Below is a small trained network, with its code and all its weights. Each question gives an input and a class and asks what happens when units are switched off, that is, made to give their printed mean instead of their output.

import numpy as np


def w(rows, s, z=0):
    codes = np.array(rows[::2]) - 128.0
    scale = np.full(codes.shape[1], s)
    scale[-1] = z or s
    return codes * scale


def f(y):
    return np.maximum(y, 0)


def log_softmax(a):
    a = a - a.max(-1, keepdims=True)
    return a - np.log(np.exp(a).sum(-1, keepdims=True))


def net(x, mask):
    res = np.array(x, float).reshape(1, 3) / 4 @ E
    y = f(res @ A[0][:, :-1].T + A[0][:, -1])
    res = res + np.where(mask, y, B[0][:, -1]) @ B[0][:, :-1]
    return log_softmax(res[-1] @ U[:, :-1].T + U[:, -1])


A, B = {}, {}
E = w([
[100,50,108,84,121,98,119,106,249,127,156,119],'x0',
[122,249,82,133,149,110,118,103,162,194,166,110],'x1',
[161,125,135,179,106,99,102,150,139,119,244,190],'x2',
],0.016)
A[0] = w([
[76,30,152,97,143,154,140,153,91,107,141,134,122],'neuron 0',
[61,182,124,98,180,164,160,92,146,189,91,50,117],'neuron 1',
[144,154,63,122,170,99,64,34,190,199,151,61,144],'neuron 2',
[99,147,67,95,106,160,137,94,112,131,98,58,94],'neuron 3',
[124,114,130,135,131,229,204,140,63,185,42,103,128],'neuron 4',
[107,95,115,95,168,170,125,74,144,135,127,102,110],'neuron 5',
[125,41,195,173,81,178,96,130,219,93,155,81,96],'neuron 6',
[63,153,103,36,139,133,146,47,168,170,2,6,135],'neuron 7',
[183,180,118,150,160,137,78,173,101,140,209,126,115],'neuron 8',
[157,161,138,177,169,117,131,125,156,176,248,169,254],'neuron 9',
[178,64,201,138,74,134,153,178,113,63,94,135,172],'neuron 10',
[80,136,72,74,132,59,158,62,163,131,159,100,65],'neuron 11',
[123,133,99,143,206,141,102,58,137,117,171,151,86],'neuron 12',
[167,152,168,220,134,123,126,201,82,129,176,184,66],'neuron 13',
[172,222,111,173,71,156,100,98,97,191,216,122,138],'neuron 14',
[138,132,100,179,106,139,78,157,216,210,207,120,78],'neuron 15',
[135,133,133,113,120,86,119,113,158,153,179,130,101],'neuron 16',
[96,89,75,98,126,69,93,124,155,176,170,141,98],'neuron 17',
],0.0082,0.0061)
B[0] = w([
[194,61,149,105,109,144,108,158,142,119,153,122,182],'neuron 0',
[133,128,94,124,180,120,185,199,174,146,139,116,204],'neuron 1',
[97,198,130,95,72,107,137,193,166,114,143,69,214],'neuron 2',
[129,164,136,89,163,147,131,166,127,105,119,102,173],'neuron 3',
[102,103,184,126,185,151,156,202,62,111,109,48,205],'neuron 4',
[149,119,111,70,147,136,123,122,134,120,150,150,158],'neuron 5',
[143,71,85,108,109,156,104,121,173,89,141,165,186],'neuron 6',
[157,111,118,34,189,254,177,80,161,209,31,92,254],'neuron 7',
[119,156,89,177,154,95,149,97,80,139,158,164,184],'neuron 8',
[118,135,88,140,94,85,123,82,150,179,144,169,228],'neuron 9',
[221,63,201,152,141,108,100,152,160,107,182,166,206],'neuron 10',
[94,134,177,70,94,98,125,147,116,100,153,111,179],'neuron 11',
[102,170,168,152,91,120,112,133,95,115,118,93,150],'neuron 12',
[181,78,85,171,110,144,100,108,82,171,57,172,191],'neuron 13',
[123,152,41,223,195,63,159,85,116,139,131,139,209],'neuron 14',
[93,134,91,120,53,91,99,78,109,176,139,123,196],'neuron 15',
[108,161,154,119,47,117,92,149,99,143,129,148,165],'neuron 16',
[116,157,200,109,78,115,101,104,153,128,193,113,178],'neuron 17',
],0.009,0.02)
U = w([
[128,145,70,254,99,97,113,57,86,178,136,209,255],'0',
[91,214,62,191,205,87,181,142,155,157,123,65,161],'1',
[54,167,138,172,135,127,130,145,100,98,48,113,8],'2',
[167,95,230,181,130,161,122,200,37,30,93,110,78],'3',
[106,142,110,130,99,124,108,94,132,74,129,68,10],'4',
[38,182,93,107,35,57,107,82,219,164,194,96,139],'5',
[132,102,121,56,189,243,159,121,172,171,29,68,126],'6',
[161,33,122,132,63,111,87,117,247,41,175,194,187],'7',
],0.008,0.0026)

Each question gives the input, the list of numbers given to net, and the class t.
The units are the neurons (one row each of A and B). Each row of codes is followed by its name. A weight is (code - 128) times the scale printed after its matrix; where a second scale follows, it is the last column's (A, B and U).
mask holds one flag per neuron, in row order. A switched-off neuron (its flag False) gives its mean, the last column of its row in B, instead of its output. The means were averaged over made-up inputs and are rounded, as every weight is.
A unit's drop is (log p(t) with every unit on - log p(t) with that unit switched off) / (log p(t) with every unit on - log p(t) with every unit switched off).
The circuit of an input: a set's keep is (log p(t) with only the set's units on - log p(t) with every unit switched off) / (log p(t) with every unit on - log p(t) with every unit switched off). Starting from the 12 units with the biggest drops (on a tie, the unit counted first), units are removed one at a time, each time the one whose removal leaves the highest keep (on an exact tie, the one counted first), for as long as the keep stays at least 0.8.
units of the circuit, in order: the units of the circuit, biggest drop first
k most important neurons: the k neurons with the biggest drops, biggest first
drop when u is switched off: that unit's drop, to one decimal
input [-7,-6,6], class 0: units of the circuit, in order -> neuron 13
input [1,2,4], class 0: units of the circuit, in order -> neuron 14; neuron 8; neuron 1
input [2,0,2], class 5: units of the circuit, in order -> neuron 10; neuron 7
input [-2,-5,1], class 3: 2 most important neurons -> neuron 9; neuron 15
input [5,-1,7], class 5: 2 most important neurons -> neuron 15; neuron 9
input [5,0,0], class 5: 2 most important neurons -> neuron 10; neuron 13
input [1,0,3], class 0: 2 most important neurons -> neuron 2; neuron 11
input [-4,0,-1], class 3: 2 most important neurons -> neuron 7; neuron 9
input [7,-4,-3], class 7: 3 most important neurons -> neuron 6; neuron 4; neuron 0
input [-4,-4,4], class 0: 2 most important neurons -> neuron 4; neuron 13
input [0,0,0], class 0: 3 most important neurons -> neuron 7; neuron 2; neuron 4
input [0,-8,-1], class 7: 2 most important neurons -> neuron 6; neuron 10
input [0,7,7], class 0: 3 most important neurons -> neuron 14; neuron 8; neuron 13
input [-4,2,0], class 0: units of the circuit, in order -> neuron 7
input [8,0,1], class 5: drop when neuron 10 is switched off -> 0.3
input [-6,-5,7], class 0: drop when neuron 13 is switched off -> 0.0
input [0,3,-1], class 1: drop when neuron 15 is switched off -> 0.1
